What can hang from each mark
k_882: k_440
k_538: k_295 k_440 k_681
k_554: k_681
k_60: k_554 k_671 k_992
k_992: k_538 k_627 k_882
k_440: k_554 k_671 k_882
k_681: k_60 k_554 k_671 k_992
k_295: k_627 k_681 k_992
k_627: k_681
k_671: k_538 k_554 k_627 k_992

Known rows, with every way that one mark hangs from another
k_882(k_440(k_554 k_671(k_627 k_992))): [-13.5  -2.3  -1.8  -4.3  32.0 -23.3 -11.7  -5.9 -10.4 -32.7  -5.9   2.1
  -7.6 -23.6  -8.2  -2.4  11.5  -3.7   8.5  17.0   7.7 -13.7   2.9  -7.3
  29.0   0.1   7.4   0.5   1.5  -1.0   0.7  -4.8  -4.7   0.7 -18.1  -6.9
  -6.1   8.3   2.0  -4.1   4.2  -3.2  -6.3   0.1 -10.5]
k_60(k_554 k_992(k_538(k_295))): [  4.9 -11.0 -10.6 -15.4  11.4  46.0  10.1   5.9   7.3 -23.8   2.4  10.7
 -25.6   5.5 -10.4  -4.9  32.5   0.0   9.0   5.2   4.7  -3.3   3.4  -4.1
 -16.0   3.6 -16.7 -21.4  10.0 -13.8  -3.9  -0.9   2.2  -1.6  10.4   7.4
  -7.2 -40.8  -1.9  14.5  -5.9   1.3  -2.6   7.1  -7.6]
k_627(k_681(k_60(k_554 k_992(k_882)) k_671(k_538))): [  7.9   2.1  -3.8  -8.4 -16.9  -2.6   6.3 -13.3  23.3 -15.9  10.6   0.8
 -47.5   1.6   3.9  -5.3  -4.0  -9.2  -8.0 -16.7 -13.3   8.1 -13.3   1.0
   1.1  -4.5  -7.1   8.3  -3.6   9.7   3.7  21.2   1.0 -10.5  17.5   0.5
  -0.9   1.5   2.8   0.0 -13.9   7.5  11.4  -2.2  -3.7]
k_627(k_681(k_60 k_554 k_671(k_992(k_882)))): [ 23.1   6.3   9.2  14.2 -16.0 -29.7 -11.8 -18.1   6.8  32.4  11.3  -7.8
 -19.4 -19.0   5.2   1.7 -25.7 -13.2  -3.5 -16.8 -11.6   4.3 -11.9   6.2
   9.1 -10.1   1.3  18.7  -1.8  20.5   7.3   6.4   4.8  -5.4  10.0  -4.8
   4.2  19.2   5.3  -6.5 -20.9  10.2  15.9   1.8   3.1]
k_554(k_681(k_60 k_671)): [ -1.7   3.4  -6.8  15.5 -11.9  -5.7  -4.5   5.4  -2.2   2.8  -5.7  -6.4
 -18.6 -12.9  18.4   2.9 -21.9  -1.5  -3.9   7.6  -7.8   9.1   2.4  -5.5
   5.2  -5.7   1.7  32.6  -3.6  12.3 -16.6  -0.7  13.5   4.9   4.8  -4.7
   1.7  16.9   1.7 -11.7  -9.3 -10.1  -3.6  -7.1   2.6]
k_681(k_554 k_671(k_627) k_992): [ -0.7  -0.9  -5.6   1.1  -0.3   2.0   3.5 -12.7  -7.7  -8.4  13.2  -4.3
 -18.2   8.3  -4.1  -3.0 -11.7  10.0  -4.9  -2.5  -8.6   5.6  -5.1  -2.1
   0.9  -5.0  -3.3  21.4  -1.2  13.5  -7.7   0.2  -2.6   2.3  -0.4   1.4
   3.9   8.8   4.1  -4.5  -9.1  -0.8  -5.2 -10.9  16.3]
k_554(k_681(k_671 k_992(k_538(k_295(k_627)) k_882))): [ -0.5 -18.3 -11.3  -5.4 -12.0  23.6  -6.6  18.9 -18.3  42.5  13.5  -5.6
  18.4  25.0  -4.0   4.8  11.1  18.3 -11.3 -10.3  14.6   8.4   8.3   3.3
 -35.0  -4.4   0.1  -9.5  -0.1  -8.8  -1.3 -15.6   6.4   6.6   0.6  11.6
  -4.4 -22.7  -3.5   4.6  -2.4   3.8   4.8   4.0  -1.0]
k_681(k_60(k_671(k_992(k_538))) k_554): [ 19.4   3.7   3.6  12.9   6.5   4.1   6.7  -7.7  -3.5   2.2   2.5   1.1
 -12.1 -18.3  -2.0  -3.8  -9.8   2.5  -1.8  -2.9  -6.8   1.2  -2.2  -3.4
 -18.0  -4.0 -16.6  33.0  -3.4   9.6 -17.8   2.4   4.5  -2.3  14.3  -3.6
  -1.1  -2.4  -5.5  -1.6 -14.5   2.6  10.4 -13.0  -2.7]
k_295(k_627 k_992(k_538)): [  6.0  -5.9   0.3   6.1   9.4  23.3  -2.5   8.6 -10.7  34.9 -15.4  -0.4
  38.3   5.5  -1.1   0.9  21.3   2.6  11.3   3.3  12.0   0.4   6.9   5.7
 -18.7   3.9  -6.0  -1.6  -4.0 -20.8  -1.3 -15.9 -13.9   7.3 -10.8   1.4
  -1.5 -17.1  -6.3   4.4  11.4  -4.4  -6.6   0.0   1.0]
k_538(k_681(k_60(k_992) k_671(k_627))): [ 12.6  -9.6 -11.6   4.1   1.0  -8.1   0.3  -2.2   4.3 -52.1  10.4  -1.8
 -24.4  10.5  10.5 -14.8 -20.6  21.6  -7.8   5.1  -1.5   3.0  -9.9  -5.4
   8.0  -4.6  12.4  10.4  -2.1  10.0   2.0   5.7  10.0  -8.4   7.4   3.0
  -5.5   2.1   8.8  -3.6  -5.0   2.7  -5.4  -9.6  21.2]
k_992(k_538(k_681(k_60(k_671(k_627)) k_554)) k_882): [ 12.0   3.1  -8.2  -2.7 -17.6 -23.0   9.8   0.6  21.4   0.7  14.1  -4.8
   9.2  11.3   3.3  -4.6  -0.7  19.3  -2.8   5.5  -2.2   7.1  -0.2  -4.5
  -8.4  -0.4   7.0  19.1   6.2  -1.3  -1.5   1.3  -3.8  -4.8   7.7  11.8
   0.3  19.3  -5.5   4.5   0.2  13.3   5.1  -9.6   1.2]
k_538(k_295(k_992) k_681(k_671)): [ 13.0  -4.1 -15.7   2.1  -4.2  26.6  -9.3  13.4  -1.8   6.2  17.1  -4.6
   4.6  15.1   0.8   3.0  -3.2  -5.7  -9.9   7.7   8.5   3.6   2.2   4.5
  -2.2  -3.1  19.8  -5.9   0.7  -6.5  12.7 -13.2   7.2   6.2  -5.8   3.9
   3.2  -9.2   4.8  -0.3  15.5   2.7  -7.8   6.8  16.1]
k_681(k_60(k_554 k_671)): [ -8.3  13.1  -2.2   2.9  11.5   3.0  -6.9  -2.4  13.6 -21.7   0.2  -1.9
 -38.9 -11.0  10.5   2.6  -8.5  -9.7   1.2   4.2 -11.4   3.2  -6.4 -10.1
   1.6   0.2 -16.0  32.0   4.3   3.2 -17.6  -4.2  -1.4  -1.1  13.7  -4.9
   1.3   4.9  -2.9  -5.8  -0.2   5.4  -3.8  -4.3  -3.6]
k_671(k_554 k_992(k_538 k_882)): [  0.2  -2.3   7.0 -10.3 -22.6   4.4  15.6 -11.1  -9.8  36.9 -14.2   4.1
  12.4 -17.8 -19.6  12.3  22.2 -12.8  21.7  -1.0   8.7  -6.8   3.0   5.0
   6.8   0.5 -14.8 -15.4   8.8  -5.6  -0.1  11.5  -4.4 -10.6  -2.2  -4.3
   1.3 -13.8  -7.9   6.7  -4.8   6.1  11.2   5.4  -9.6]
k_882(k_440(k_554(k_681(k_60 k_992(k_627))))): [-18.8   0.3   0.0  -0.3  21.6 -30.7  -3.6   6.2 -12.6  -2.8  -8.4   2.7
  -5.1  -2.2  17.8   7.7 -37.7  18.0  -3.8   0.4  -9.5  -4.1   0.4   0.4
   5.0  -0.3  15.6   0.9   3.4   4.1 -10.7  -8.2   4.4   5.9   8.0 -10.3
  -1.5  -9.3   1.9 -15.5 -28.3 -16.9  -2.6  -7.4 -11.2]
k_295(k_627 k_681(k_671(k_554) k_992(k_538 k_882))): [  1.9  -1.3   0.5   0.6   0.8   9.9   3.7   7.0  13.0  12.7   4.1  -6.7
  22.6  16.9  -2.7  13.9  -7.0  14.3  -1.5 -25.7   3.4   1.2  -9.8   6.1
 -22.2  -2.9  -8.2   9.5  -4.5  -6.1   1.5  -1.9  -6.5   1.0   6.2   2.4
   1.3 -24.7  -1.4   7.6   9.5   3.0  11.1  -2.5   7.4]
k_295(k_681(k_554) k_992): [ 12.0  11.4  14.2   6.1  -2.1   7.5 -12.2  -1.1  16.5  14.8  -4.0   1.1
   5.3  -7.6   3.3   0.1   3.9 -13.8   7.0   3.2  -3.3  -0.5  -5.2   8.0
   8.8   2.6   0.5   6.5  -0.5  -3.2   7.4  -6.2  -7.5   3.2  -5.1  -5.1
   8.0   0.2   1.8   0.3   0.5  -2.2  -5.2  -1.3   8.1]
k_295(k_681(k_671) k_992(k_538 k_627 k_882)): [  7.0  -0.7   9.2  13.8   8.2   7.2  -9.6  11.8  -4.0  53.7  -1.9  -9.9
  50.3  25.8  -6.0   2.6   3.9  25.3  -0.5 -10.4   9.2   2.6   2.4   7.5
 -17.2  -8.4  -2.2   7.6 -10.1 -14.0   5.5 -10.4  -9.4   5.4  -9.1   4.9
  -5.0   3.0  -7.2   8.6  19.6   0.3   2.0   0.7  -4.1]
k_60(k_554 k_671 k_992(k_627(k_681) k_882(k_440))): [-18.0   4.2  18.2 -15.4  18.0  13.5   2.3 -10.2  11.8 -27.7  19.7  -1.1
 -30.4  18.4   2.5  -9.5  -2.1  18.2  -9.1 -17.4  -0.2   0.7 -14.0  -5.5
  -4.3   1.3 -20.1 -19.4   1.6   5.1   8.9   3.8   0.0  -6.9   5.6   4.2
 -11.4  -6.9   1.4   7.3  -5.5  17.6   7.0   9.4 -19.9]
k_627(k_681(k_60 k_992)): [  9.8   5.4   5.9  10.7  -2.0 -14.4  -5.1 -10.3   2.6   7.9 -11.8   1.4
  -7.4 -16.8  14.6  -1.1 -16.1  -7.1   2.7  -7.2 -10.6   2.2  -4.8   3.5
  11.2  -1.6   6.1  -3.4  -0.7   3.4  -3.7   0.9   3.3   3.1  11.3  -5.0
   7.6  -2.9   7.8  -6.5  -9.1  -4.1   4.7   2.8   9.3]
k_538(k_440(k_882) k_681(k_554)): [-12.0  14.0  10.7  -1.8 -29.4 -11.6   6.1  -6.3  18.1 -10.1  -3.5   5.0
  27.8 -23.2   3.4   4.9 -15.6 -14.8  -2.1  12.0  -7.2  -3.5   6.8  -8.1
  25.7   9.7   7.0 -21.3   8.1  11.4  -0.8  -0.1   4.9  -1.6 -10.0  -1.9
   9.7  26.9  10.8 -12.6  -0.7  -0.7 -12.0   7.3   8.3]
k_60(k_992(k_627 k_882)): [-16.7 -12.3  22.1  -6.1  -6.8   6.5  -8.8  -6.5 -26.1  23.7 -11.8   2.6
  -1.3  -0.6  -8.8  -8.4  10.5   9.9  14.8   4.3  15.2  -6.2   3.6  -3.1
   9.5  -2.5 -11.7 -32.4   5.0  -1.9   7.4   3.1  -4.7 -12.5  -5.0  -2.0
 -12.0   0.4  -3.1   7.1  -3.2   6.4  -5.4  12.2  -6.1]
k_627(k_681(k_60 k_671 k_992)): [ 12.1   5.9  -0.3  18.5   1.3  -7.9  -4.7  -8.7   2.8   2.8   1.6  -6.2
 -15.1 -10.7  15.7   0.9 -35.4   0.1  -9.9 -16.0 -14.6   7.1  -8.1   0.6
   3.3 -10.3   4.9  20.0  -8.7  11.8  -8.1   0.9   7.6   5.8  13.5  -4.7
   5.9   4.6  10.5 -10.3  -6.3  -4.5   6.2  -1.9  13.4]
k_681(k_60 k_992(k_538 k_627)): [  5.8  -5.6  -2.0  14.3  20.2  -6.2   3.5   1.7 -20.2  27.0 -21.0   1.7
  23.9   5.4   3.2  -1.0  -6.8  22.7   8.3  -3.5  -2.6  -0.8   6.3   0.9
 -18.9  -0.4  -2.5   1.6  -0.1  -7.9 -14.4  -5.1  -4.1   8.3  11.2  -0.4
  -4.6 -13.0  -6.2   4.4  -8.3 -11.5   0.6  -4.9   0.6]
k_60(k_554 k_671(k_538(k_440 k_681) k_992)): [-10.7  11.4  -3.5 -28.8   1.9   8.5  20.8  -6.2  15.4 -71.2  13.1  11.6
 -14.8  14.0 -11.3  -5.3   2.3 -13.6 -17.6   1.2  -6.8  -4.1  -4.9  -6.4
   0.2  11.2  -5.7  -3.7  -5.2   6.2  -3.8  13.3   9.8  -8.3  -5.3  -1.2
   8.1   3.0  -3.3  -7.5   9.3   8.1   0.4  -8.4  -7.7]
k_295(k_681(k_60 k_671) k_992(k_538 k_627 k_882)): [ 19.0   0.0   6.1  22.9   9.1 -10.6 -18.0  12.7  -3.4  60.5  -5.5 -11.0
  45.7  16.1   4.6   2.7  -9.1  22.8  -1.6 -14.0   1.4   4.8  -1.3   9.8
 -19.0 -10.1   2.2  22.5  -8.5 -10.1   4.6 -11.0  -9.0   6.9   1.7   2.3
  -6.1   7.0  -5.4   4.4   7.9  -0.8   5.2  -2.4   0.5]
k_882(k_440(k_554(k_681(k_992)) k_671(k_538(k_295)))): [-16.7  -5.6 -17.3 -18.7   6.9   9.6   2.3  14.1  -7.3 -28.3   1.6   9.2
 -20.4 -10.9  -2.8   4.2  15.2 -13.3 -10.8  14.9   4.5  -3.2  13.8  -3.9
   2.5   4.3  19.2 -13.2   1.7  -6.7  -3.5  -1.0   9.0  11.8  -4.5  -1.8
  -0.7 -13.4   0.4  -1.5  -3.4 -16.1  -2.1   0.5 -14.5]
k_60(k_671(k_627 k_992(k_538))): [  3.6  -6.5  -2.7   0.9  13.6  13.3  19.4  -4.8 -17.7 -22.4   1.3   1.1
  12.3  11.3 -14.6 -12.2  28.7  22.3   2.8   9.6  10.5  -1.0   3.4  -4.3
 -10.8   2.0 -17.4   5.6  -5.5  -3.8 -14.2   1.7   1.1  -6.1  -8.9   6.7
  -3.2  -6.6  -7.5   4.9  13.4   6.6   1.8 -12.4  -3.0]
k_681(k_671(k_538) k_992(k_882(k_440(k_554)))): [-32.9   4.9   1.9 -18.8 -24.3   3.1   0.6 -10.7 -14.2  35.1   9.0  -0.5
 -15.0 -21.2 -10.4  17.5 -15.1 -10.3 -16.4 -10.2  -4.7  -0.4   6.4  -5.9
  13.1  -9.6   1.8  -3.4  -2.2  19.3  -7.5  14.8 -13.4  -4.4  -7.6 -10.5
   1.0   9.7   5.3 -14.8  -1.4   3.3   1.9   0.5 -12.4]
k_882(k_440(k_554 k_671(k_538 k_627))): [-22.5   1.9 -17.3  -9.7  17.3 -13.3  10.9   2.4   3.5 -43.1 -11.0   3.4
  -2.3 -14.7  -4.0  -0.7  28.2  -9.3   5.8  25.3   3.5  -6.2  12.5  -9.7
  21.7   8.3  11.4   3.2  -0.2  -5.1  -3.1   8.0 -12.6   7.1 -20.3  -0.7
  -3.3  17.7  -2.1   1.3  19.0 -12.4 -11.0  -5.2 -13.2]
k_627(k_681(k_554 k_671(k_538))): [  8.3  10.6 -13.3   8.2  -9.2   9.0  30.6  -6.7  26.1 -25.8   7.8  -3.0
 -14.3   4.2   6.8  -1.0  -2.2 -11.3  -6.0  -0.3 -12.9   9.1  -0.5   0.1
  -2.8   4.3   1.4  17.1 -10.8  11.7  -3.2  19.2   2.7   6.5  -0.1   3.9
  10.2  14.0   0.7   3.3   7.0  -9.8   4.2  -8.1   1.7]

Rows
[-10.1   2.0  16.2 -10.6 -11.7 -36.3 -18.1  -1.0 -15.9  29.7  -9.4   2.6
  32.0   0.5   3.3   1.8 -30.3   2.2  -4.5  -9.1  -4.0  -4.7   2.1   0.6
  10.5  -1.7  16.3 -23.1   6.2   2.3   9.4  -5.2   0.6  -0.5  -0.9  -3.8
   0.3  21.4   4.1 -11.3  -8.0   4.4  -2.8  10.0   3.6] -> k_538(k_440 k_681(k_60 k_992(k_627 k_882)))
[  9.4  -6.4 -33.4  -0.7  -4.0  17.1  24.9   6.2  -1.0 -29.3  16.4  -1.7
  -9.5  25.4  -5.2  -4.8  33.8  -4.0  -4.8  16.5  -1.2   8.2   6.8   2.6
 -14.0  11.7   3.9   6.6   2.7   5.4   4.4  10.2  -2.1   7.1  -7.8  14.5
   2.3   3.5  -2.1  11.3  10.2  -3.6  -6.3 -10.3  11.5] -> k_681(k_554 k_671(k_538(k_295) k_627))
[  0.3   3.7  -7.5 -13.9 -19.7   3.9  19.8 -10.7  14.2 -15.7   3.2   9.0
 -13.1   7.3  -4.2  -1.2  -0.5  -6.5  -5.3   5.5  -5.8   1.0   1.4   0.1
   1.6   9.3  12.9 -14.3   2.0   7.5  -0.9  16.4  -1.4  -2.1   4.9  -1.0
  11.4  -6.8  -1.5   2.4  -5.9  -3.1  -0.5  -7.5   9.6] -> k_671(k_538(k_681(k_554 k_992)))
[ 17.2  12.3   1.0  15.8  -3.2 -20.4   3.8  -7.2  25.7  -2.8  -7.4  -1.0
 -12.6 -20.0  20.6  -0.1 -13.5 -16.9   9.6   1.9 -16.0   3.7  -4.3   2.6
  10.7   3.7   5.5  12.5   3.1   6.3   0.3   3.9   1.4   5.6  10.6  -1.9
   8.5  12.3   4.9  -1.5 -11.7  -6.5   3.0   0.6   4.0] -> k_627(k_681(k_60 k_554))
[ 13.9   3.5  -9.4  -1.1   0.5  -3.1 -14.6  14.9  29.4  28.2  -2.3   0.7
   7.4   1.6   2.8   8.4  31.4  -7.7   9.0  -0.8  -1.7   0.3   1.9   4.1
 -10.0   6.1  -2.8  -7.3  15.0 -14.2   5.1  -6.2  -8.7   3.8  11.9   9.0
  -1.2 -17.6  -3.9  13.6   4.8   9.8   5.7  10.1  -8.6] -> k_992(k_538(k_295(k_681(k_60(k_554)))) k_882)
[ 19.0  -5.1 -32.4   7.1  27.9  10.8   1.3  14.6  -6.4  -2.5   8.4  -2.4
  -7.9  39.6   2.9   0.7  11.8  -1.8  -6.3  -0.2  -6.3   7.4  -3.4  13.3
 -30.2   7.2   5.9  17.2   1.0 -10.7   7.8  -7.4  -4.1  12.4   9.1   5.8
  -2.3 -16.7  -8.7   7.2  -0.8  -6.9  -3.2  -8.4   5.8] -> k_681(k_60(k_554) k_671(k_538(k_295(k_992(k_627)))))
[ 12.4  -6.9   1.9  10.4   3.9  -0.6   2.0  -2.1   0.4  28.1   5.5  -8.4
  27.6  12.6  -3.6  -0.2   6.4  12.5  -1.3 -18.0  10.5   1.7  -2.4   4.7
 -17.9  -3.7  -6.6  -4.1 -10.7  -2.8   5.3  -2.7  -0.8  -2.0  -5.9   6.1
  -2.1  -7.4  -2.5   6.1  10.2   9.5  14.0   4.6  -5.2] -> k_295(k_627(k_681(k_671(k_992(k_538 k_882)))))
[-21.2  -7.2  14.8  -8.4 -14.3 -11.3  -8.0  -1.7 -26.7  42.3 -10.5   0.4
  10.2  15.0  -3.8  -0.2   2.9  16.0   7.1   1.7   9.7   0.6   6.1   2.5
   4.6  -0.5   1.4 -24.4   4.5  -4.2  -0.9  -4.9   2.6  -3.0  -3.8  -1.0
  -1.0   1.7  -7.3  -0.2 -11.8  -0.2  -1.8   4.9  -7.6] -> k_554(k_681(k_992(k_627 k_882)))
[-17.3  -2.3 -10.0  -4.5   4.8 -15.5  -0.4  23.9  12.3 -38.3   1.7   4.6
  46.8  -0.3   8.5  10.8 -10.4  -6.0  -2.4  16.0   8.8 -12.5   9.0  -3.0
  11.8  13.6  26.5 -43.1   9.4 -13.5  10.2 -21.8   3.6  -1.3 -14.2   3.3
   5.5  -8.4  11.8 -11.8  19.1  -3.5 -17.3  12.4   7.2] -> k_538(k_295(k_627) k_440(k_554 k_882) k_681)
[  1.2  -2.7  11.2 -17.8 -15.8  13.2 -18.3   4.3 -14.0  42.7  -0.5   5.2
  20.7 -29.3 -20.4   3.2  14.4 -25.9  -0.7  -5.6   2.1  -3.0  16.7  -5.2
  -7.5  -8.8  -3.2  -8.5   6.4  -9.2   4.2 -11.5   0.8  13.2  -5.6   4.2
  -3.5  18.8   1.4   3.6  -4.3   0.9   1.5  18.5  -8.7] -> k_681(k_554 k_992(k_538(k_295 k_440(k_671)) k_882))
[ 21.4  -7.2 -21.5   5.5  21.8   5.8  13.1   9.2   5.1 -59.3  14.6  -2.3
  -2.3  28.4  -4.9  -0.4  21.8   4.6   2.7   2.7   5.8  -3.6 -13.3  12.7
  -2.2   9.9   2.5  -2.1   3.4  -1.0  15.5   2.2  10.5  -1.5  -3.5   8.0
   2.8 -27.8   2.9  11.7  12.8   1.9   4.1  -6.7  19.6] -> k_538(k_295(k_681(k_671(k_554 k_627 k_992))))
[ 14.1  -6.5  -5.7   2.3  42.8  22.4 -20.1  19.6  23.2 -72.8  18.9   2.2
 -39.2  24.3  15.6 -12.6   4.2  10.0  -9.9  -7.8   2.4  -0.7 -20.6   0.0
 -29.1   8.5 -11.1   6.1   2.2  -7.4   7.7 -15.0   5.9  -3.5  21.7   6.5
  -9.0 -42.9   3.5   9.5   1.4  11.3   0.2  -2.6  10.3] -> k_538(k_295(k_627 k_681(k_60(k_554 k_671 k_992))))
[ -0.4   0.3  -7.8  -8.9 -10.4   9.7  32.1 -12.1  -7.9 -23.5 -15.8  10.0
 -11.5  -7.7 -13.5   5.2  26.6 -24.0  15.1   9.9   2.5  -6.0  -0.8   7.2
   8.9  14.2  -9.1 -12.7   2.8   3.1  -0.4  24.5   0.1  -8.9  -3.4  -7.3
   7.1 -17.8  -7.1   5.2  -0.2  -5.5   4.9  -7.0   1.0] -> k_671(k_538 k_554 k_992)
[-25.4   0.2  26.4 -29.2 -39.0  30.2   6.9  -8.6 -24.1  -9.4   0.5   9.7
 -10.6 -22.5 -16.8  -9.8  11.5 -18.1 -12.2  -2.3   4.5  -0.6   7.3 -11.4
   6.8  -3.9 -23.7 -15.0  -6.6  11.8  -2.7  19.7   2.0 -15.6 -13.4  -3.5
  -5.1  25.3   2.6  -9.0   7.1  11.0  -2.1   4.4 -10.8] -> k_60(k_671(k_538(k_440)) k_992(k_882))
[  3.4  -2.1  21.9  -4.1 -32.0  -6.8 -19.5 -15.7  -6.3  35.3  -5.0   3.6
 -34.6 -37.5   0.6  -3.5  -8.6 -16.3   9.8  -1.6  -3.4  -0.6  -3.5  -2.4
  15.5  -7.8  -9.9  -1.9  10.5  14.0   3.7   7.8  -4.8 -13.2  11.7  -8.3
  -5.6  11.4   4.3  -3.6 -30.7   9.4   1.4   6.8   1.7] -> k_681(k_60(k_992(k_882)) k_554)
[-32.2  10.3   3.6  -7.3 -23.2 -11.8  21.4  -0.6  -1.6 -16.0 -20.0  10.1
  30.7 -33.2  -5.3  11.3   1.3 -22.4   3.4  18.1  -4.8  -8.9  16.8  -7.5
  29.1   8.0   2.0 -21.0   0.0   1.8 -13.1   8.7  -5.2  -6.7 -19.0  -8.1
   9.4  21.1   6.3 -19.7  12.8 -13.6 -14.1   0.3  -7.8] -> k_671(k_538(k_440(k_554 k_882)))
[ -6.3   0.4  11.6   9.7  26.4  -2.1  -5.7   2.7  -4.6  -6.3 -13.1   1.3
  19.6  19.4   2.5  -4.0  -0.9  20.5   5.5  -1.5   3.9  -5.8  -2.3   2.5
  -0.6   5.7   0.1 -16.6  -2.8  -5.2  -0.3  -5.1  -2.2   3.6  -1.1  -1.3
   0.6 -14.3  -1.1   7.1  10.1  -6.0  -4.7   0.4   6.5] -> k_295(k_681(k_992(k_627)))
[-11.5 -13.3  11.6  -0.9  13.5 -39.8 -21.7  10.6  -8.8 -13.5 -14.4   1.7
 -20.4 -14.9   6.0  -6.9 -23.2  11.2  13.2  10.8   9.3  -8.7   1.4  -5.7
  15.8 -13.9  14.9   7.8   0.4 -16.1   1.0 -10.3  10.9  -7.6   8.1  -7.9
 -12.8  10.4  -5.5  -4.1 -20.2 -12.7  -2.9   1.7 -16.1] -> k_440(k_554(k_681(k_60(k_992(k_627 k_882)))) k_671)
[ -7.5  -3.4  19.7  -0.6  -9.7  -9.6 -31.5 -12.9 -22.1  40.2 -15.8  -0.5
  -4.6 -35.8 -17.7  -1.8  23.2 -22.7  16.0  10.2  17.7  -8.3   7.3  -6.2
  26.1  -6.9  -7.1  -8.9   2.7  -1.3   4.3  -2.7  -2.6  -5.8 -12.8  -8.1
  -6.0  20.1  -5.0   3.4   6.3  10.3   0.6  16.3  -8.1] -> k_440(k_671(k_992(k_882)))
[  5.8   7.8   8.3  14.2   3.1  18.5 -16.9   4.1   4.7  12.5   0.6  -6.5
   8.9  -0.9   3.8   2.3  -6.8  -3.2  -4.3  -2.4   0.6   2.9  -4.6   3.5
   6.2  -6.7  -1.3  19.0 -10.7   1.1   0.8  -6.9  -2.4   4.1  -9.1  -5.0
   4.1   3.9   4.6  -4.5  17.4  -1.8  -5.7  -1.5  10.9] -> k_295(k_681(k_671) k_992)
[  1.0   5.7   4.7  12.9   1.1 -15.8   6.0  -4.1  12.3  18.8   9.4 -11.8
   7.1  16.6   6.4   1.2 -17.2   8.4   2.6  -8.7  -4.0   4.9  -3.1   2.0
  -1.3  -4.0   2.0   6.2  -3.0   5.1   9.3   0.6  -0.8   4.1  -1.0   5.5
   1.3  22.8  -1.7   6.2   2.2   0.6   4.0   5.7  -4.1] -> k_992(k_627(k_681(k_554 k_671)) k_882)
[  9.5   1.6  -0.4  20.2  23.5   4.3   4.3   3.1  -3.7   3.6   1.3  -9.7
  21.6  26.0   8.6  -3.6 -15.3  13.3  -0.5  -6.1   0.1   4.7  -4.6   8.9
  -5.7  -4.5   7.0   8.2 -13.0  -8.8   7.3 -10.1   2.5  10.1  -7.0   1.9
   2.0   4.7  -0.1   0.9  12.6  -9.3  -2.5  -0.2   5.1] -> k_295(k_992(k_627(k_681(k_671))))
